Below is a small trained network, with its code and all its weights. Each question gives an input and a target symbol and asks what happens when units are switched off, that is, made to give their printed mean instead of their output.

import numpy as np


def w(rows, s, z=0):
    codes = np.array(rows[::2]) - 128.0
    scale = np.full(codes.shape[1], s)
    scale[-1] = z or s
    return codes * scale


def norm(h):
    return h / np.sqrt((h * h).mean(-1, keepdims=True) + 1e-5)


def f(y):
    return y / 2 * (1 + np.tanh(0.7978845608 * (y + 0.044715 * y**3)))


def softmax(a):
    e = np.exp(a - a.max(-1, keepdims=True))
    return e / e.sum(-1, keepdims=True)


def log_softmax(a):
    a = a - a.max(-1, keepdims=True)
    return a - np.log(np.exp(a).sum(-1, keepdims=True))


def net(x, mask):
    ids = ['ΓΔΘΞεζμψω'.index(c) for c in x.split()]
    T = len(ids)
    res = E[ids] + P[:T]
    u = 0
    for l in range(2):
        q, k, v = (norm(res) @ M[l].T for M in (Q, K, V))
        z = softmax(np.where(np.tri(T) > 0, q @ k.T / 4**0.5, -1e9)) @ v
        res = res + np.where(mask[u], z, O[l][:, -1]) @ O[l][:, :-1]
        u += 1
        y = f(norm(res) @ A[l][:, :-1].T + A[l][:, -1])
        res = res + np.where(mask[u : u + 12], y, B[l][:, -1]) @ B[l][:, :-1]
        u += 12
    return log_softmax(norm(res)[-1] @ U[:, :-1].T + U[:, -1])


Q, K, V, O, A, B = {}, {}, {}, {}, {}, {}
E = w([
[143,173,46,141,93,181,185,119],'Γ',
[134,116,117,162,172,108,81,71],'Δ',
[143,145,4,91,147,191,112,97],'Θ',
[150,138,122,157,183,93,103,149],'Ξ',
[166,186,106,142,198,107,108,97],'ε',
[117,72,131,176,124,114,158,140],'ζ',
[73,121,85,134,85,173,81,147],'μ',
[95,73,127,140,192,183,149,140],'ψ',
[102,169,110,143,136,52,150,102],'ω',
],0.027)
P = w([
[72,136,178,11,104,23,125,217],'0',
[132,124,65,126,146,88,103,121],'1',
[131,131,75,137,147,90,105,121],'2',
[127,131,83,147,159,90,111,126],'3',
[122,132,88,144,156,88,111,123],'4',
[128,147,95,153,161,96,116,138],'5',
[117,141,108,160,166,91,109,142],'6',
[121,152,111,164,163,103,118,143],'7',
[111,150,116,166,156,108,123,143],'8',
[118,153,126,178,166,105,119,146],'9',
[116,151,126,177,159,116,121,166],'10',
[113,155,144,181,156,118,126,164],'11',
[119,163,127,187,143,146,140,164],'12',
[129,164,104,189,142,153,144,154],'13',
],0.012)
Q[0] = w([
[96,191,25,191,153,82,105,115],'0.h0',
[8,145,137,110,162,183,146,147],'0.h0',
[154,151,65,143,86,97,134,116],'0.h0',
[141,153,118,201,156,151,167,127],'0.h0',
],0.011)
K[0] = w([
[6,92,168,192,159,164,108,202],'0.h0',
[67,98,149,10,166,120,182,195],'0.h0',
[154,101,103,215,83,179,122,87],'0.h0',
[137,113,254,174,30,155,148,241],'0.h0',
],0.0072)
V[0] = w([
[156,212,109,143,82,185,120,133],'0.h0',
[175,176,144,49,83,130,2,97],'0.h0',
[158,182,91,125,189,145,179,36],'0.h0',
[73,127,91,120,144,176,116,133],'0.h0',
],0.0093)
O[0] = w([
[46,67,136,151,130,102,139,158,55],'0.h0',
[66,151,100,189,176,154,125,75,9],'0.h0',
[127,109,104,85,206,100,196,112,87],'0.h0',
[91,178,254,148,119,187,164,113,169],'0.h0',
],0.011)
A[0] = w([
[151,81,124,133,44,129,102,159,82],'0.n0',
[121,123,69,72,151,50,128,70,1],'0.n1',
[145,65,121,163,164,177,145,176,33],'0.n2',
[174,102,148,84,105,61,121,136,52],'0.n3',
[141,146,184,81,180,124,167,112,134],'0.n4',
[145,128,134,106,115,180,64,135,78],'0.n5',
[133,131,19,178,111,147,167,140,92],'0.n6',
[111,163,107,101,117,40,85,139,70],'0.n7',
[138,174,126,163,46,168,129,115,219],'0.n8',
[87,152,102,83,132,182,74,146,113],'0.n9',
[36,57,135,113,89,115,253,198,190],'0.n10',
[143,49,219,181,79,70,118,106,190],'0.n11',
],0.011,0.0037)
B[0] = w([
[112,180,71,111,213,159,144,29,201],'0.n0',
[165,178,81,110,92,134,69,37,157],'0.n1',
[227,102,139,134,61,86,198,104,146],'0.n2',
[101,133,42,121,72,196,119,109,199],'0.n3',
[133,185,91,147,113,156,44,103,168],'0.n4',
[112,191,113,164,201,47,204,169,177],'0.n5',
[51,142,171,97,123,41,108,206,154],'0.n6',
[186,95,62,123,254,133,185,88,170],'0.n7',
[189,151,115,119,193,58,43,186,254],'0.n8',
[162,115,152,197,55,77,157,58,155],'0.n9',
[141,152,139,61,164,70,68,153,171],'0.n10',
[189,202,67,87,97,131,121,192,210],'0.n11',
],0.0079,0.007)
Q[1] = w([
[25,100,146,157,46,206,183,106],'1.h0',
[250,155,80,136,179,66,60,194],'1.h0',
[93,140,157,179,100,162,70,132],'1.h0',
[33,138,108,142,143,138,137,75],'1.h0',
],0.012)
K[1] = w([
[66,206,83,162,108,8,74,126],'1.h0',
[175,44,197,154,107,211,219,112],'1.h0',
[73,101,124,138,70,126,63,163],'1.h0',
[132,152,71,166,89,51,84,120],'1.h0',
],0.012)
V[1] = w([
[135,209,142,93,155,120,93,135],'1.h0',
[123,144,88,221,71,114,146,140],'1.h0',
[92,98,137,118,124,8,131,146],'1.h0',
[130,110,99,177,155,75,160,103],'1.h0',
],0.015)
O[1] = w([
[160,172,96,122,101,217,195,114,254],'1.h0',
[189,176,22,246,145,29,221,70,25],'1.h0',
[113,184,38,104,220,116,185,131,43],'1.h0',
[140,41,21,88,161,82,26,131,160],'1.h0',
],0.011,0.0056)
A[1] = w([
[96,61,134,72,206,250,58,159,106],'1.n0',
[170,44,140,91,30,60,151,207,157],'1.n1',
[106,113,105,133,213,41,166,183,1],'1.n2',
[109,174,149,207,133,78,181,173,125],'1.n3',
[141,95,33,143,145,12,84,112,154],'1.n4',
[98,109,151,75,109,41,45,114,18],'1.n5',
[238,121,128,229,136,107,160,109,139],'1.n6',
[133,58,138,136,171,76,77,164,115],'1.n7',
[111,200,239,188,103,81,63,187,236],'1.n8',
[84,130,109,148,69,7,219,157,225],'1.n9',
[48,54,98,135,126,142,118,26,156],'1.n10',
[93,166,134,111,160,58,108,77,80],'1.n11',
],0.011,0.0037)
B[1] = w([
[112,160,79,215,107,179,137,180,254],'1.n0',
[132,162,150,135,133,122,5,95,190],'1.n1',
[154,67,130,125,91,93,187,169,142],'1.n2',
[107,188,144,184,134,103,127,75,165],'1.n3',
[82,101,231,144,104,131,200,134,238],'1.n4',
[148,126,143,135,195,144,109,79,176],'1.n5',
[82,176,117,111,81,73,71,197,247],'1.n6',
[184,109,128,98,135,118,190,76,174],'1.n7',
[91,100,150,176,153,88,143,110,249],'1.n8',
[128,166,167,158,187,192,110,179,160],'1.n9',
[174,78,155,103,43,71,85,118,140],'1.n10',
[147,147,166,146,161,134,157,151,143],'1.n11',
],0.013,0.0086)
U = w([
[38,162,90,35,151,127,146,219,96],'Γ',
[135,99,108,139,84,98,74,34,87],'Δ',
[2,112,91,63,31,143,139,113,242],'Θ',
[180,89,61,169,120,106,206,190,129],'Ξ',
[132,147,52,101,228,153,62,127,88],'ε',
[228,169,79,92,65,87,112,196,65],'ζ',
[38,178,115,196,90,92,139,132,180],'μ',
[147,153,172,107,54,169,226,108,96],'ψ',
[111,127,131,22,127,65,175,92,251],'ω',
],0.0079,0.0029)

Each question gives the input, a string of symbols that net reads in full, and the target symbol t.
The units are the heads (4 rows each of Q, K, V and O) and the neurons (one row each of A and B). Each row of codes is followed by its name. A weight is (code - 128) times the scale printed after its matrix; where a second scale follows, it is the last column's (O, A, B and U).
mask holds one flag per unit, layer by layer, with each layer's heads first. A switched-off unit (its flag False) gives its mean, the last column of its rows in O or B, instead of its output. The means were averaged over made-up inputs and are rounded, as every weight is.
A unit's drop is (log p(t) with every unit on - log p(t) with that unit switched off) / (log p(t) with every unit on - log p(t) with every unit switched off).
The circuit of an input: a set's keep is (log p(t) with only the set's units on - log p(t) with every unit switched off) / (log p(t) with every unit on - log p(t) with every unit switched off). Starting from the 12 units with the biggest drops (on a tie, the unit counted first), units are removed one at a time, each time the one whose removal leaves the highest keep (on an exact tie, the one counted first), for as long as the keep stays at least 0.8.
units of the circuit, in order: the units of the circuit, biggest drop first
most important unit: the unit with the biggest drop
top k neurons: the k neurons with the biggest drops, biggest first
k most important neurons of layer l: the k neurons of layer l with the biggest drops, biggest first
input Ξ ω Ξ Θ ω, target ω: 3 most important neurons of layer 0 -> [0.n7; 0.n1; 0.n6]
input ψ Γ Θ Ξ ζ ω ε Ξ, target ψ: units of the circuit, in order -> [1.h0; 0.h0]
input ψ Θ Δ Δ ω Δ ζ Δ μ ζ, target ψ: units of the circuit, in order -> [1.h0; 1.n6]
input Θ ε Δ Γ ε ζ Γ ζ ζ ω Δ, target ζ: units of the circuit, in order -> [0.h0]
input ψ Ξ ε ζ Ξ μ Θ ζ μ μ ζ ε Δ Γ, target ψ: units of the circuit, in order -> [1.h0; 1.n6]
input ω Θ ε Γ Θ Ξ Ξ ζ ψ Ξ, target ω: top 2 neurons -> [0.n2; 1.n4]
input ψ Ξ μ Θ ω ψ μ ζ Δ ω ε Δ ω ζ, target ζ: 3 most important neurons of layer 0 -> [0.n5; 0.n11; 0.n2]
input ε μ ω ω Ξ μ ψ Δ ε ε Γ, target ε: 3 most important neurons of layer 0 -> [0.n8; 0.n2; 0.n10]
input Ξ ω Θ Δ Δ Ξ ψ μ ε ζ ζ, target Ξ: top 3 neurons -> [0.n6; 1.n4; 0.n0]
input Δ Θ ψ, target Δ: top 2 neurons -> [0.n2; 0.n8]
input ζ ε Ξ ζ ε Γ Γ μ Θ, target μ: 3 most important neurons of layer 0 -> [0.n3; 0.n5; 0.n6]
input ψ ε μ ε Δ ε, target ψ: units of the circuit, in order -> [1.h0; 0.h0]
input Ξ Δ Θ, target Θ: 2 most important neurons of layer 0 -> [0.n6; 0.n8]
input Ξ ω Γ ψ ε ε, target Ξ: top 3 neurons -> [0.n2; 0.n4; 0.n6]
input ω Γ Ξ Γ, target Γ: most important unit -> 0.h0
input ω μ ζ ζ ψ Δ ω Θ, target ω: 2 most important neurons of layer 1 -> [1.n4; 1.n0]
input Ξ ζ ψ Ξ Δ Θ Δ Δ Γ ε, target Ξ: top 2 neurons -> [0.n2; 0.n8]
input ε ψ Δ, target ε: 4 most important neurons of layer 1 -> [1.n5; 1.n0; 1.n6; 1.n4]
input ε ζ Γ ε Δ μ ω Ξ ψ Ξ Δ ζ, target ε: 4 most important neurons of layer 0 -> [0.n2; 0.n10; 0.n0; 0.n8]
input Ξ Θ ψ Δ ζ ε ζ, target Ξ: top 2 neurons -> [0.n11; 0.n2]
input ω Θ Ξ Θ Γ ζ ε ε ψ, target ω: most important unit -> 0.n2
input Δ Δ ζ ε ω ψ ζ, target Δ: top 2 neurons -> [0.n8; 1.n1]
input ε Δ Δ ε Δ ε ε Θ ψ Δ Δ, target ε: top 2 neurons -> [0.n2; 0.n10]
input ε ζ Γ ζ ψ Ξ ω ω ω ε, target ε: top 2 neurons -> [0.n2; 0.n11]
input Ξ ε Ξ μ Ξ, target μ: 2 most important neurons of layer 0 -> [0.n0; 0.n10]
input ε ζ μ ε ζ ε Ξ Δ ζ ζ, target ζ: 2 most important neurons of layer 0 -> [0.n11; 0.n0]
input Ξ Δ μ Θ Ξ ψ Ξ Ξ Ξ, target Ξ: most important neuron of layer 1 -> [1.n2]
